Facts:
bafo: ξ a; ζ stotal; ω e; κ 841
barun: ξ a; ζ fligrola; ω f; κ 389
bifezol: ξ a; ζ skemun; ω f; κ 319
brege: ξ a; ζ grogrun; ω f; κ 389
brelebru: ξ a; ζ gresas; ω e; κ 319
bropebuk: ξ a; ζ stagi; ω g; κ 319
dipu: ξ b; ω e; κ 6
dosko: ξ a; ζ vepam; ω f; κ 319
drafiflok: ξ a; ζ zeni; ω e; κ 319
drero: ξ c; ζ pules; ω d; κ 389
drinun: ξ c; ζ drero; ω e; κ 389
drirer: ξ b; ζ gustem; ω d; κ 841
dristos: ξ a; ω d; κ 6
dropubir: ξ a; ζ stibes; ω e; κ 389
drovatro: ξ c; ζ felas; ω f; κ 389
drubrol: ξ b; ζ flivu; ω e; κ 389
felas: ξ b; ζ pludru; ω d; κ 389
fezul: ξ a; ζ drubrol; ω f; κ 389
flabuk: ξ b; ζ leri; ω d; κ 841
flestos: ξ b; ζ klufler; ω e; κ 6
fligrola: ξ b; ζ pamu; ω f; κ 389
fligruk: ξ b; ζ klunir; ω d; κ 389
flivu: ξ b; ζ tirus; ω d; κ 389
florim: ξ b; ζ vabul; ω d; κ 6
foske: ξ a; ζ seduk; ω e; κ 6
fumon: ξ b; ω e; κ 319
geston: ξ c; ζ puplaflem; ω g; κ 841
gezam: ξ b; ζ kesim; ω d; κ 319
gilon: ξ a; ζ mena; ω f; κ 319
girel: ξ c; ω h; κ 389
gizel: ξ b; ζ brelebru; ω f; κ 6
grebal: ξ a; ζ bropebuk; ω e; κ 841
gresas: ξ a; ζ sabro; ω g; κ 6
grimam: ξ a; ζ rore; ω e; κ 389
gritre: ξ a; ζ levuk; ω d; κ 389
grogrun: ξ b; ζ stegren; ω d; κ 6
grozor: ξ b; ζ skozasis; ω g; κ 389
grumak: ξ b; ζ gezam; ω e; κ 841
gukik: ξ b; ζ treplum; ω e; κ 389
gustem: ξ b; ζ zefli; ω f; κ 6
kenuk: ξ a; ζ rosku; ω h; κ 389
kesim: ξ c; ζ fligruk; ω g; κ 841
kesu: ξ a; ω f; κ 6
keze: ξ b; ω h; κ 6
klagri: ξ a; ω d; κ 6
klefil: ξ a; ζ zofidor; ω d; κ 389
kleram: ξ b; ω d; κ 319
klezeflu: ξ c; ζ drinun; ω e; κ 389
klivisum: ξ a; ω e; κ 389
kloske: ξ a; ω d; κ 389
klosun: ξ a; ζ pletin; ω g; κ 319
klufler: ξ b; ζ tamoklil; ω e; κ 6
kluflilim: ξ c; ω g; κ 389
klunir: ξ c; ζ noveklo; ω d; κ 841
kluno: ξ b; ζ barun; ω e; κ 841
korun: ξ c; ζ zubi; ω d; κ 841
laras: ξ b; ω d; κ 319
leri: ξ c; ζ rorar; ω e; κ 389
levuk: ξ a; ζ rese; ω d; κ 389
linol: ξ a; ω h; κ 389
losegil: ξ c; ζ sisubo; ω g; κ 389
ludraplu: ξ c; ζ grozor; ω d; κ 6
mena: ξ a; ζ fezul; ω e; κ 841
menem: ξ b; ζ tubeson; ω e; κ 841
mido: ξ c; ω f; κ 6
midon: ξ a; ζ klefil; ω e; κ 841
momul: ξ c; ζ plevos; ω g; κ 6
monus: ξ a; ζ moplek; ω h; κ 319
moplek: ξ a; ζ pigek; ω e; κ 841
namu: ξ a; ζ monus; ω h; κ 6
napu: ξ a; ζ ludraplu; ω f; κ 389
nevefi: ξ a; ζ drirer; ω d; κ 319
niflogek: ξ a; ζ vodrer; ω d; κ 6
notrom: ξ a; ζ gizel; ω h; κ 389
noveklo: ξ b; ζ drovatro; ω g; κ 389
pamu: ξ a; ω h; κ 389
pedrin: ξ b; ζ vofel; ω h; κ 389
pifa: ξ a; ω e; κ 389
pigek: ξ a; ζ momul; ω e; κ 841
plafe: ξ a; ζ vabrik; ω h; κ 6
pletin: ξ b; ζ skatroke; ω d; κ 319
plevos: ξ a; ζ zizuk; ω e; κ 841
pliren: ξ b; ζ kluno; ω f; κ 389
plivum: ξ b; ω d; κ 389
plotrim: ξ a; ζ geston; ω d; κ 6
pludru: ξ b; ζ pomun; ω h; κ 6
pobun: ξ b; ζ vina; ω d; κ 6
pogara: ξ a; ζ plotrim; ω f; κ 319
pomun: ξ c; ζ klivisum; ω h; κ 389
pules: ξ c; ζ pobun; ω e; κ 389
pulin: ξ b; ω f; κ 389
puplaflem: ξ a; ζ foske; ω f; κ 6
radro: ξ c; ω d; κ 389
ralin: ξ a; ζ niflogek; ω h; κ 319
reklunol: ξ a; ζ vonas; ω h; κ 6
rese: ξ a; ζ zizo; ω f; κ 6
retovor: ξ c; ζ radro; ω h; κ 319
revek: ξ a; ζ notrom; ω d; κ 6
rimik: ξ a; ζ brege; ω f; κ 319
rizuk: ξ a; ω f; κ 389
ronos: ξ b; ζ namu; ω e; κ 389
rorar: ξ b; ζ midon; ω d; κ 389
rore: ξ a; ζ pliren; ω g; κ 389
rosku: ξ c; ζ florim; ω d; κ 841
rutros: ξ c; ζ zulin; ω e; κ 319
sabro: ξ c; ζ reklunol; ω d; κ 319
seduk: ξ a; ζ menem; ω e; κ 6
seges: ξ a; ζ gritre; ω d; κ 319
sisubo: ξ c; ζ klezeflu; ω d; κ 6
skatroke: ξ c; ζ losegil; ω d; κ 389
skemun: ξ c; ζ dosko; ω d; κ 389
skozasis: ξ a; ω e; κ 841
stagi: ξ c; ζ flestos; ω e; κ 389
stasar: ξ a; ζ ralin; ω d; κ 389
stegren: ξ a; ζ napu; ω e; κ 389
stereve: ξ b; ζ gilon; ω e; κ 841
stibes: ξ b; ζ zigik; ω f; κ 319
stotal: ξ b; ζ taku; ω f; κ 841
sturim: ξ c; ζ plafe; ω d; κ 319
taku: ξ a; ζ stereve; ω d; κ 841
tamoklil: ξ c; ζ bifezol; ω d; κ 841
tirus: ξ a; ζ togrik; ω d; κ 6
togrik: ξ a; ζ drafiflok; ω d; κ 389
trafadom: ξ a; ζ kenuk; ω f; κ 6
treplum: ξ c; ζ ronos; ω g; κ 389
trugrik: ξ b; ζ zamas; ω d; κ 389
tubeson: ξ a; ζ vuvesan; ω e; κ 389
tufloskir: ξ a; ζ bafo; ω e; κ 6
tuvar: ξ a; ω d; κ 319
vabrik: ξ c; ζ gukik; ω d; κ 319
vabul: ξ a; ζ retovor; ω g; κ 389
valu: ξ a; ζ flabuk; ω h; κ 389
vepam: ξ a; ω d; κ 389
vina: ξ a; ζ grumak; ω d; κ 319
vistus: ξ c; ω d; κ 841
vodrer: ξ a; ω f; κ 841
vofel: ξ c; ζ nevefi; ω d; κ 841
vonas: ξ a; ζ vupleske; ω f; κ 389
vupleske: ξ a; ζ valu; ω d; κ 6
vuvesan: ξ a; ζ stasar; ω d; κ 319
zamas: ξ a; ζ grebal; ω d; κ 319
zedrom: ξ b; ζ grimam; ω d; κ 319
zefli: ξ c; ζ sturim; ω d; κ 841
zeni: ξ c; ζ dropubir; ω d; κ 389
zeruk: ξ a; ζ rimik; ω e; κ 6
zigik: ξ a; ζ korun; ω d; κ 841
zizo: ξ a; ζ rutros; ω d; κ 389
zizuk: ξ a; ζ tufloskir; ω d; κ 319
zofidor: ξ a; ζ seges; ω e; κ 6
zubi: ξ b; ζ pogara; ω e; κ 319
zulin: ξ c; ζ trafadom; ω d; κ 319

Known rows:
[  2   7 -28 -37 -11   5 -24  10  -1   7   1 -13  -8 -14   1  -1   1   5
 -23 -18   5  -4 -16 -37 -26  -4   7   3  58  19  41  -9  11  -2   9   3] : fligrola
[ -1 -30   9   3  -4  10  -3 -28  -7 -18  -7  17   0  22   5   2  23 -12
  -3 -16  20 -10   6   0  -5  12   5  11 -20  18 -27  12 -11  10  22   3] : brege
[ -7  -4  13  18   0  11  12  19   2  20  -6 -12   2 -62  -6   9   0  21
  15  30 -15  33  15  -7   6   0  -4  17   0 -23  21   3  19 -23 -11 -21] : tamoklil
[ -3 -32  21   1 -20  -2  20  -2 -13 -12   0  -2  -2  57  -1 -15  20  10
 -13 -14   3   1  23  39  36  13 -11 -27  -1   9 -16  36  -9  23  15  -3] : togrik
[ -2 -37  23  -4  -7   4  21 -12  -4   2 -18  -8 -15  54  16   0   8  16
  -7  -1   2 -10  16  27  30  20  -4 -22 -10  13 -15  42 -12  23  23  -5] : stasar
[ -1 -32  29   5  -9   3  14  -6  -5   5 -26  -5 -14  53  17   3  -9  17
  -7  -1   4  -6  15  26  29  14   1 -28  -8  13 -21  46 -15  19  12  -4] : vuvesan
[  3 -10  10  12  -5   1  -3 -14  -1  -6  -7  24 -10  19   0   2 -14 -17
   6  -2   6  -6  -6  16  -3 -10  -4   0 -33   4 -42  -4 -28  11   3   9] : zeruk
[  2 -12   6  26 -18   1  22   8 -25 -29  16  28  28  32 -28 -33  28  -9
  -8 -34   7   5  26  36  14 -10  -5  -5  -7  -3 -27   4  -7  14 -13  20] : zizuk
[  3  -8   1  26  -5  13  25  -2 -17 -25   6  30  27  17 -21 -26  26 -14
  -4 -32   9  -6  17  23  -1 -14   2  11 -17  -4 -29   1  -7  12 -15  27] : nevefi
[ -1 -15   8  -9   1   0   6 -24   2 -16   0  15   0  18   7  -4  12 -18
   1  -7  15 -19   1  10   4  18  -5   0 -30   6 -31   6 -17  16  19   6] : grimam
[ -1  35  -8  -3  29 -33   9   9  25   7  24 -35  16 -43  -1  -1   5  -2
  31  35 -27  -1   2  -2  33  30  -7 -15 -23 -43  26 -21  17 -27   2 -39] : kluflilim
[  9   5 -45 -32   8  46   2  34   4   9 -46 -21 -23 -42  -3 -13 -28  -3
 -21 -10 -13 -33  -6 -52 -35 -12  27   9  42 -18  23  -5  -7   5  13  -2] : gezam
[-13 -13  33  14 -23  -8   4  28  -3  29  -4 -29 -11 -21   1  10 -14  43
   5  38 -20  48  28  20  40  10 -20 -28  27 -13  28  32  15 -19  -3 -47] : korun
[  1   7 -26 -37  -9   6 -25  13  -3   6   1 -12 -10 -14   0   1   0   6
 -23 -17   8  -4 -15 -36 -25  -3   6   4  57  19  39  -9  12  -3   9   3] : pliren
[-12  23  24  12  13 -28  -1 -16  23  35  22  -6  11 -66  23  30   0  17
  23  25  13  27 -14 -15   4  22 -11  20 -20  10  33 -10  25 -29 -27  -4] : rutros
[ -3 -30  17   5 -29 -11  -5 -10 -23 -25  13  16  10  48 -10 -16  27  -5
 -11 -24  12   8  24  30  21   9 -10 -16   7  19 -22  20 -12  14  20  -9] : fezul
[ 13  42 -59 -57  39   9  -5  26  27 -11 -15 -45 -12 -19  -2 -16 -30 -25
  -2  12 -28 -57 -21 -44 -14   4  21 -17  19 -42  19 -31  -3   1  24 -16] : noveklo
[  5  17 -27 -26  -2  11   0  27   0  14  -8 -16  -6 -11   0  -5 -13  15
 -23 -13  -3  -8 -13 -23 -19 -14   9  -3  53   6  40   0  14   3 -13  16] : kleram

Rows:
No name comes twice in this set of rows, the named rows included.
[  7  54 -44 -50  35 -18  -5  21  25  -4  18 -40   0   6   1  -7 -18 -10
  -5  10 -17 -35 -27 -16  -1   4   7 -26  28 -20  35 -30  11   0   1  -2]	grozor
[  0  32  -9 -25  19   4  -6   2  14  27   5 -12  -8  -6  14  31 -15  26
 -17  12  12   7 -41 -18 -38 -23   6  23  39  24  44  -5  36  -3 -40  49]	flabuk
[  8  -3 -47 -44   7  46   5  28   6   7 -38 -27 -23 -39  -2 -13 -13  -2
 -20 -11 -12 -35  -7 -50 -30  -3  22  11  42 -19  28  -5  -1   6  24  -3]	fligruk
[ -5 -22  -8   3  -5  22  -7   2   2  11 -25 -14  -5 -88   0   2  10   0
  14  13 -11   5  24 -46  -4  22   7  23  -5 -22  15  -8   3 -26  33 -55]	drovatro
[ -2   1  20   5  13 -13   4 -34  10   0   7  23   6  22  23  17   3  -8
   6  -1  27 -12 -17   9  -5  11  -1  11 -39  25 -27   3  -8  12 -12  29]	brelebru
[ -2   2  -5 -28 -32 -16 -33  29 -13  13  -2 -22 -20  22   4   0 -26  27
 -30 -10  -2  11   0 -11   6  -2  -3 -43  85  27  40  20   2   0   6 -18]	stibes
[  8  17 -26 -15  -6  16  -6  30   1  21 -11 -13 -24  -9  -7   0 -28  12
 -16 -11 -13   2 -22 -17 -23 -32   6   4  48   0  33  -8   5   1 -15  18]	grogrun
[  7  22  -4   2  36 -17  11 -10  16 -23   2  -3  11  38   6  -6 -10 -27
  16  11  -8 -41  -3  15  15  12  11 -20 -50 -21 -39 -11 -15   9   3   1]	bropebuk
[  7   1 -45 -42   5  40   5  24   7   7 -33 -26 -19 -34  -3 -11 -10   0
 -22 -14 -10 -31 -10 -45 -28  -5  19  10  43 -14  33  -4   3   8  19   0]	felas
[  7 -33  -9   5  11  51  21  -5  -1 -16 -55   9 -11  -6   3 -13  -5 -18
  -2  -9  -2 -38  17 -16 -12   0  24  19 -38 -19 -42  16 -28  17  26  -2]	vina
[  6  19  -7  -9  36 -16  14 -17  17 -24   8  -8  12  43   4  -8   5 -27
  15  13  -8 -41  -5  19  18  20   5 -17 -49 -20 -32  -9 -10  11  12   0]	rore
[ 13  20 -48 -16  11  16 -32  24   1   4 -28 -18 -23 -12  -6  -1 -41 -12
  -6   1 -24 -19 -19 -50 -33 -28  26   1  35 -14  20 -28  -6  -9  14 -20]	pludru
[ -8   1  12  12   8  -4  20  -8  13  34  11 -17   9 -58  12  19  23  26
  16  16   1  29  -1 -12  12  19  -8  28  -8  -4  44   3  34 -22 -16  -7]	radro
[ -9   1   5  -2  -3 -10   2   2  14  16  11 -13   4 -71   2   4  11   6
  18  16  -3  15  10 -17  16  25 -13   4  -9 -16  25  -9  10 -23   7 -34]	stagi

The same elements again, as new rows of numbers:
Known rows:
[-40  38 -23 -33 -17  10 -22  18  49  19  -2  17 -28  36   5  14  53  42
   4 -71  -7 -28 -11  -1   4 -22] : girel
[-10  17 -27 -54 -45 -47  25  50  37  30  10  29 -43   6  64  47  15  31
 -48  30 -49 -44   1  11  15   1] : rutros
[ -7   2 -16   9 -20 -42  36 -29 -16 -10  -9 -12 -57  17  -7 -16  -2 -47
  13  38  32  30  14 -15   8  36] : mena
[  -4   -1   21    9  -29    2    3   38    3  -36  -17    9  -16  -17
 -100   -7   42    1    5   19   21  -16    6  -22   29   -6] : valu
[-12 -11   1 -20 -28   4  20  12  18   0 -35 -19 -16  43 -19 -14  45 -10
  24  35  -1  12  31 -28  24  64] : grozor
[-14 -22 -58  17 -16   4  11 -17  -2   1 -12 -12 -48  47   2 -49  31 -22
  -2  -8  29 -11  19  -7  57  67] : ronos
[-22  23  -9 -18  15  13 -40  16  35  18  31   8 -30  18  61  46   9   3
  46 -71 -59 -30 -24 -13 -18 -37] : klunir
[-10  28  26   9  16  -8  25 -22 -20 -27 -28  -5 -40 -17 -22  20 -36  -8
  41  13  24  47   1 -42 -13 -34] : plotrim
[-39  10 -30 -53 -14 -11 -24  17  57  30  -4 -11 -32  59  58  31  63  -7
  25 -43 -39 -47  13 -15 -15  34] : losegil
[  8 -12   9   6 -12  -4  17  53   6 -34 -15  27   9   6 -29  22  -6  31
   3  23 -11 -17  -2 -17  10 -13] : flabuk
[ 15 -35  27  20   5  27  -3  18  24 -34  17 -33  -5  -3 -11 -12  -5 -41
  69 -15 -28   3  -9 -28 -49  36] : vina
[ -7  19 -18 -42   7  -6 -20  26  26   8 -12  27 -36  31  53  58   4  31
  11 -53 -29 -19 -23  -5  -8 -13] : tamoklil
[-28   5 -34 -48 -17 -14 -38  -5  44  50   8 -26 -50  54  61  34  53  -8
  40 -24 -51 -69  22 -10 -14  39] : pules
[-30 -31  25  22  11  -6   3  -2  -7  -6  -2   7 -22   9 -53  37 -23 -32
  -1  45  21   7 -27 -13 -14   0] : kesu
[  9   7  38 -27  18   2   6  -9   6 -38 -35 -24 -27   1 -60  -4  15  12
  37   6  25  32   6 -29 -18  17] : stasar
[-15 -13   0  13  21  22  20  14   4 -25 -16  17   1  25  -1  22 -39  -7
   8  -9 -12   0  -8 -24  -5  -6] : grogrun
[-21 -31  26   2  -3   1 -21 -10  11 -10  -1  -2 -29  16 -81  -8  15  -4
  18  13  31 -13  -7  -5 -19  14] : barun
[-10   9  12 -28 -28 -23  15 -21 -11  17 -39 -24 -47  23  28  21 -16 -26
  13  73 -16  32  24 -19 -11  19] : menem

Rows:
No name comes twice in this set of rows, the named rows included.
[-47   5 -11 -32  -5  11 -35  19  59  26  -1   6  -6  40  17  21  43  25
  14 -72 -15 -49  -4  -9 -26  -8]	pomun
[ -8  20 -47 -58 -35 -33  -3  37  31  39 -11  19 -43  35  20  35  52  45
 -32  10 -12 -63  18  -2  28  28]	leri
[  1 -13  11  -2 -20  11   7  48   2 -18 -23  27  19  12 -63 -13  26  38
 -10  21   8 -39  14 -23  11   2]	rorar
[-35   7 -24 -33 -12 -11 -11  25  52  37  15 -13 -37  51  96  59  36 -44
  34 -16 -68 -16   3 -22 -19  24]	kesim
[-15  13   0  -4   7  22  -3 -26   6 -16 -28   4 -29  24 -19 -41   7  26
  23 -30  37  34  14 -20  19  12]	flivu
[-36 -23  -1  -4 -25  22  -2   2  24   9  -4 -31   4  48   1 -22  38 -46
  45  20 -19 -13  33 -49 -19  57]	noveklo
[ -5  14   9   0 -10  12   9 -24  -6 -29 -32  -9 -48   3 -75 -38  12   4
  34 -31  56  35   4 -16   0  -2]	togrik
[  6 -20 -20  20   9  15   7  16  -6 -24  -2  19 -20  25   4 -21  -5 -18
  11 -25   7  18 -20  -7  29  13]	drirer
[ -8 -22   7   3 -48 -20  33   2   9  11  -6  -5 -18  27  22 -27   3 -16
  -4  43 -19  -8  20  -9  -3  42]	fumon
[  2  -3  11   7 -45 -36  55 -46   6 -10 -17 -21 -38   3   9 -17  -4 -20
  -9  39  14  35  18 -18 -27  36]	drafiflok
[ 22   3  40 -11  -4   4  29   1  10 -37 -24 -25 -43 -22 -19   1 -25   2
  37  31   2  52  -9 -15 -29  17]	vuvesan
[ 11 -30  24  20  -1  33  -5  19  22 -16  11 -20   4  11  20 -12  -2 -31
  51  -8 -54   3  -9 -14 -34  18]	gezam

